Below are the code and all the weights of a small trained network. Each question names an input and a class and asks about switching units off, where a switched-off unit gives its printed mean instead of its output.

import numpy as np


def w(rows, s, z=0):
    codes = np.array(rows[::2]) - 128.0
    scale = np.full(codes.shape[1], s)
    scale[-1] = z or s
    return codes * scale


def f(y):
    return np.maximum(y, 0)


def log_softmax(a):
    a = a - a.max(-1, keepdims=True)
    return a - np.log(np.exp(a).sum(-1, keepdims=True))


def net(x, mask):
    res = np.array(x, float).reshape(1, 3) / 4 @ E
    y = f(res @ A[0][:, :-1].T + A[0][:, -1])
    res = res + np.where(mask, y, B[0][:, -1]) @ B[0][:, :-1]
    return log_softmax(res[-1] @ U[:, :-1].T + U[:, -1])


A, B = {}, {}
E = w([
[85,54,76,125,77,71,245,73,78,130,124],'x0',
[163,152,43,123,191,168,142,148,77,154,2],'x1',
[181,188,125,203,89,151,49,158,96,197,172],'x2',
],0.015)
A[0] = w([
[88,97,142,86,215,155,166,159,201,63,98,184],'N1',
[114,4,165,131,100,52,106,60,128,132,148,141],'N2',
[120,135,124,102,167,100,99,72,75,180,49,201],'N3',
[95,142,158,123,187,121,145,126,165,94,80,16],'N4',
[198,113,138,183,173,133,144,145,71,128,138,86],'N5',
[115,143,140,175,168,129,75,150,88,171,100,112],'N6',
[138,93,241,168,52,167,121,112,156,77,208,245],'N7',
[154,107,66,168,60,86,202,122,112,208,102,138],'N8',
[119,175,187,121,122,67,100,144,91,111,158,3],'N9',
[104,74,147,135,90,38,194,118,147,86,135,154],'N10',
[154,121,90,193,64,104,191,76,72,126,117,65],'N11',
[89,165,131,141,106,179,139,190,127,166,69,106],'N12',
[18,2,192,112,144,82,135,158,110,101,178,155],'N13',
[125,136,151,145,67,101,72,123,50,163,150,99],'N14',
[132,124,116,88,133,83,155,45,204,124,159,139],'N15',
[116,81,111,88,198,56,168,147,87,102,137,71],'N16',
[128,129,193,144,96,153,109,111,135,88,230,7],'N17',
[166,116,196,124,83,81,100,101,147,99,179,141],'N18',
[185,169,119,130,122,131,138,176,135,182,112,87],'N19',
[162,122,102,83,129,157,148,137,96,148,69,2],'N20',
],0.0083,0.0061)
B[0] = w([
[144,97,82,31,181,167,122,2,172,35,103,221],'N1',
[128,161,175,133,97,84,156,177,174,164,178,209],'N2',
[163,132,175,148,67,153,162,96,75,123,140,201],'N3',
[203,178,126,134,156,182,199,156,65,59,97,158],'N4',
[156,124,188,162,88,181,127,221,101,155,155,153],'N5',
[112,114,195,102,131,110,154,209,96,134,95,177],'N6',
[140,80,129,75,120,135,124,26,160,111,117,249],'N7',
[130,120,125,80,127,185,109,60,182,68,112,204],'N8',
[156,185,155,85,135,162,220,180,73,106,73,149],'N9',
[125,141,136,218,86,102,129,153,102,198,210,224],'N10',
[164,110,41,22,126,223,103,47,110,50,40,187],'N11',
[104,173,165,174,79,122,137,144,173,146,186,167],'N12',
[101,167,152,148,60,97,128,173,103,172,172,228],'N13',
[125,142,104,83,107,153,119,65,178,57,97,173],'N14',
[74,95,135,152,85,63,158,137,143,153,131,185],'N15',
[81,138,117,191,80,93,115,103,133,129,144,183],'N16',
[182,131,96,100,161,183,174,115,88,71,91,191],'N17',
[182,135,104,92,155,173,81,54,132,113,81,200],'N18',
[103,146,180,136,139,158,171,175,157,134,97,169],'N19',
[77,75,72,146,146,67,94,118,178,150,104,169],'N20',
],0.008,0.018)
U = w([
[80,63,124,82,136,144,101,72,198,115,140,89],'0',
[167,162,135,80,149,174,187,115,76,92,124,255],'1',
[77,142,183,251,102,84,182,219,101,254,197,145],'2',
],0.0097,0.00095)

Each question gives the input, the list of numbers given to net, and the class t.
The units are the neurons (one row each of A and B). Each row of codes is followed by its name. A weight is (code - 128) times the scale printed after its matrix; where a second scale follows, it is the last column's (A, B and U).
mask holds one flag per neuron, in row order. A switched-off neuron (its flag False) gives its mean, the last column of its row in B, instead of its output. The means were averaged over made-up inputs and are rounded, as every weight is.
A unit's drop is (log p(t) with every unit on - log p(t) with that unit switched off) / (log p(t) with every unit on - log p(t) with every unit switched off).
The circuit of an input: a set's keep is (log p(t) with only the set's units on - log p(t) with every unit switched off) / (log p(t) with every unit on - log p(t) with every unit switched off). Starting from the 12 units with the biggest drops (on a tie, the unit counted first), units are removed one at a time, each time the one whose removal leaves the highest keep (on an exact tie, the one counted first), for as long as the keep stays at least 0.8.
units of the circuit, in order: the units of the circuit, biggest drop first
most important unit: the unit with the biggest drop
k most important neurons: the k neurons with the biggest drops, biggest first
drop of u: that unit's drop, to one decimal
input [6,-7,-3], class 2: units of the circuit, in order => [N10]
input [0,5,5], class 2: 2 most important neurons => [N1; N7]
input [1,8,-6], class 0: 4 most important neurons => [N20; N1; N17; N16]
input [6,-4,-4], class 2: 2 most important neurons => [N10; N13]
input [3,6,-7], class 0: 4 most important neurons => [N20; N1; N16; N17]
input [3,-6,-3], class 2: 2 most important neurons => [N10; N13]
input [5,8,0], class 0: 3 most important neurons => [N20; N8; N17]
input [3,-7,-1], class 2: 3 most important neurons => [N10; N13; N1]
input [-6,-2,2], class 1: units of the circuit, in order => [N9; N20]
input [-7,-3,4], class 1: 2 most important neurons => [N9; N17]
input [4,7,0], class 0: 2 most important neurons => [N20; N8]
input [2,6,-8], class 0: 3 most important neurons => [N20; N1; N16]
input [2,-8,-1], class 2: 4 most important neurons => [N13; N10; N1; N2]
input [-4,1,5], class 2: most important unit => N1
input [4,4,-1], class 0: drop of N1 => -0.1
input [-3,-7,8], class 1: drop of N9 => 0.5
input [-2,-7,3], class 1: drop of N17 => 1.4
